Below is a small trained network, with its code and all its weights. Each question gives an input and a target symbol and asks what happens when units are switched off, that is, made to give their printed mean instead of their output.

import numpy as np


def w(rows, s, z=0):
    codes = np.array(rows[::2]) - 128.0
    scale = np.full(codes.shape[1], s)
    scale[-1] = z or s
    return codes * scale


def norm(h):
    return h / np.sqrt((h * h).mean(-1, keepdims=True) + 1e-5)


def f(y):
    return y / 2 * (1 + np.tanh(0.7978845608 * (y + 0.044715 * y**3)))


def softmax(a):
    e = np.exp(a - a.max(-1, keepdims=True))
    return e / e.sum(-1, keepdims=True)


def log_softmax(a):
    a = a - a.max(-1, keepdims=True)
    return a - np.log(np.exp(a).sum(-1, keepdims=True))


def net(x, mask):
    ids = ['ΓΔΠΨαβζηθλ'.index(c) for c in x.split()]
    T = len(ids)
    res = E[ids] + P[:T]
    u = 0
    for l in range(2):
        q, k, v = (norm(res) @ M[l].T for M in (Q, K, V))
        z = softmax(np.where(np.tri(T) > 0, q @ k.T / 3**0.5, -1e9)) @ v
        res = res + np.where(mask[u], z, O[l][:, -1]) @ O[l][:, :-1]
        u += 1
        y = f(norm(res) @ A[l][:, :-1].T + A[l][:, -1])
        res = res + np.where(mask[u : u + 4], y, B[l][:, -1]) @ B[l][:, :-1]
        u += 4
    return log_softmax(norm(res)[-1] @ U[:, :-1].T + U[:, -1])


Q, K, V, O, A, B = {}, {}, {}, {}, {}, {}
E = w([
[127,81,147],'Γ',
[140,97,127],'Δ',
[104,77,178],'Π',
[119,88,147],'Ψ',
[106,77,176],'α',
[109,122,107],'β',
[184,66,121],'ζ',
[131,155,30],'η',
[175,179,2],'θ',
[63,71,191],'λ',
],0.014)
P = w([
[166,247,233],'0',
[150,144,137],'1',
[118,2,133],'2',
[193,78,89],'3',
[115,112,237],'4',
[147,29,131],'5',
[110,147,186],'6',
[149,99,238],'7',
[161,30,125],'8',
[52,78,214],'9',
],0.0074)
Q[0] = w([
[31,254,211],'0.h0',
[62,224,99],'0.h0',
[224,76,123],'0.h0',
],0.0087)
K[0] = w([
[96,42,17],'0.h0',
[180,33,2],'0.h0',
[166,167,113],'0.h0',
],0.0097)
V[0] = w([
[89,93,141],'0.h0',
[164,57,9],'0.h0',
[255,75,160],'0.h0',
],0.0079)
O[0] = w([
[86,114,68,104],'0.h0',
[164,134,38,5],'0.h0',
[254,36,98,218],'0.h0',
],0.0094,0.003)
A[0] = w([
[95,111,128,220],'0.n0',
[238,9,2,254],'0.n1',
[118,132,103,165],'0.n2',
[58,207,10,49],'0.n3',
],0.0067,0.0014)
B[0] = w([
[111,147,208,140],'0.n0',
[46,154,119,255],'0.n1',
[44,136,2,129],'0.n2',
[133,137,189,144],'0.n3',
],0.0095,0.0071)
Q[1] = w([
[245,160,130],'1.h0',
[104,26,165],'1.h0',
[249,128,127],'1.h0',
],0.013)
K[1] = w([
[97,54,149],'1.h0',
[233,92,164],'1.h0',
[43,34,255],'1.h0',
],0.0062)
V[1] = w([
[197,65,62],'1.h0',
[255,105,121],'1.h0',
[75,242,73],'1.h0',
],0.0061)
O[1] = w([
[182,120,71,89],'1.h0',
[253,123,92,131],'1.h0',
[104,218,44,247],'1.h0',
],0.0071,0.0014)
A[1] = w([
[56,19,111,8],'1.n0',
[88,20,191,95],'1.n1',
[80,42,122,1],'1.n2',
[34,1,109,11],'1.n3',
],0.0079,0.00095)
B[1] = w([
[248,103,126,198],'1.n0',
[206,190,177,254],'1.n1',
[52,255,97,174],'1.n2',
[119,170,99,222],'1.n3',
],0.0096,0.0052)
U = w([
[125,96,119,86],'Γ',
[140,106,115,50],'Δ',
[103,129,144,35],'Π',
[105,123,140,115],'Ψ',
[98,122,142,97],'α',
[34,183,166,126],'β',
[199,23,58,253],'ζ',
[104,251,112,2],'η',
[199,254,40,202],'θ',
[60,193,176,175],'λ',
],0.0095,0.0026)

Each question gives the input, a string of symbols that net reads in full, and the target symbol t.
The units are the heads (3 rows each of Q, K, V and O) and the neurons (one row each of A and B). Each row of codes is followed by its name. A weight is (code - 128) times the scale printed after its matrix; where a second scale follows, it is the last column's (O, A, B and U).
mask holds one flag per unit, layer by layer, with each layer's heads first. A switched-off unit (its flag False) gives its mean, the last column of its rows in O or B, instead of its output. The means were averaged over made-up inputs and are rounded, as every weight is.
A unit's drop is (log p(t) with every unit on - log p(t) with that unit switched off) / (log p(t) with every unit on - log p(t) with every unit switched off).
The circuit of an input: a set's keep is (log p(t) with only the set's units on - log p(t) with every unit switched off) / (log p(t) with every unit on - log p(t) with every unit switched off). Starting from all 10 units, units are removed one at a time, each time the one whose removal leaves the highest keep (on an exact tie, the one counted first), for as long as the keep stays at least 0.8.
circuit, biggest first: the units of the circuit, biggest drop first
top k neurons: the k neurons with the biggest drops, biggest first
top k neurons in layer l: the k neurons of layer l with the biggest drops, biggest first
drop of u: that unit's drop, to one decimal
input β θ θ, target β: circuit, biggest first	[0.h0; 1.n1]
input θ ζ θ ζ Γ ζ, target θ: top 2 neurons	[0.n1; 1.n2]
input ζ β α, target ζ: circuit, biggest first	[0.h0]
input θ η β θ θ ζ, target θ: circuit, biggest first	[0.n1; 1.n2; 1.n0]
input θ θ η λ θ ζ Γ β Δ, target θ: top 2 neurons in layer 1	[1.n0; 1.n2]
input ζ θ θ θ, target ζ: circuit, biggest first	[0.h0; 1.h0]
input θ θ ζ θ ζ α ζ θ λ, target θ: top 2 neurons	[0.n1; 1.n2]
input θ ζ β θ α α ζ Π Γ, target θ: top 2 neurons in layer 1	[1.n2; 1.n3]
input θ θ β α, target θ: top 2 neurons	[1.n0; 0.n1]
input θ α β Ψ β β, target θ: top 2 neurons	[0.n1; 1.n0]
input ζ η θ, target ζ: drop of 0.h0	1.4
input θ λ Ψ λ θ θ α β Ψ, target θ: drop of 1.n0	0.1
input ζ λ Δ θ λ α, target ζ: drop of 1.h0	1.1
input λ η Δ, target λ: circuit, biggest first	[0.h0]
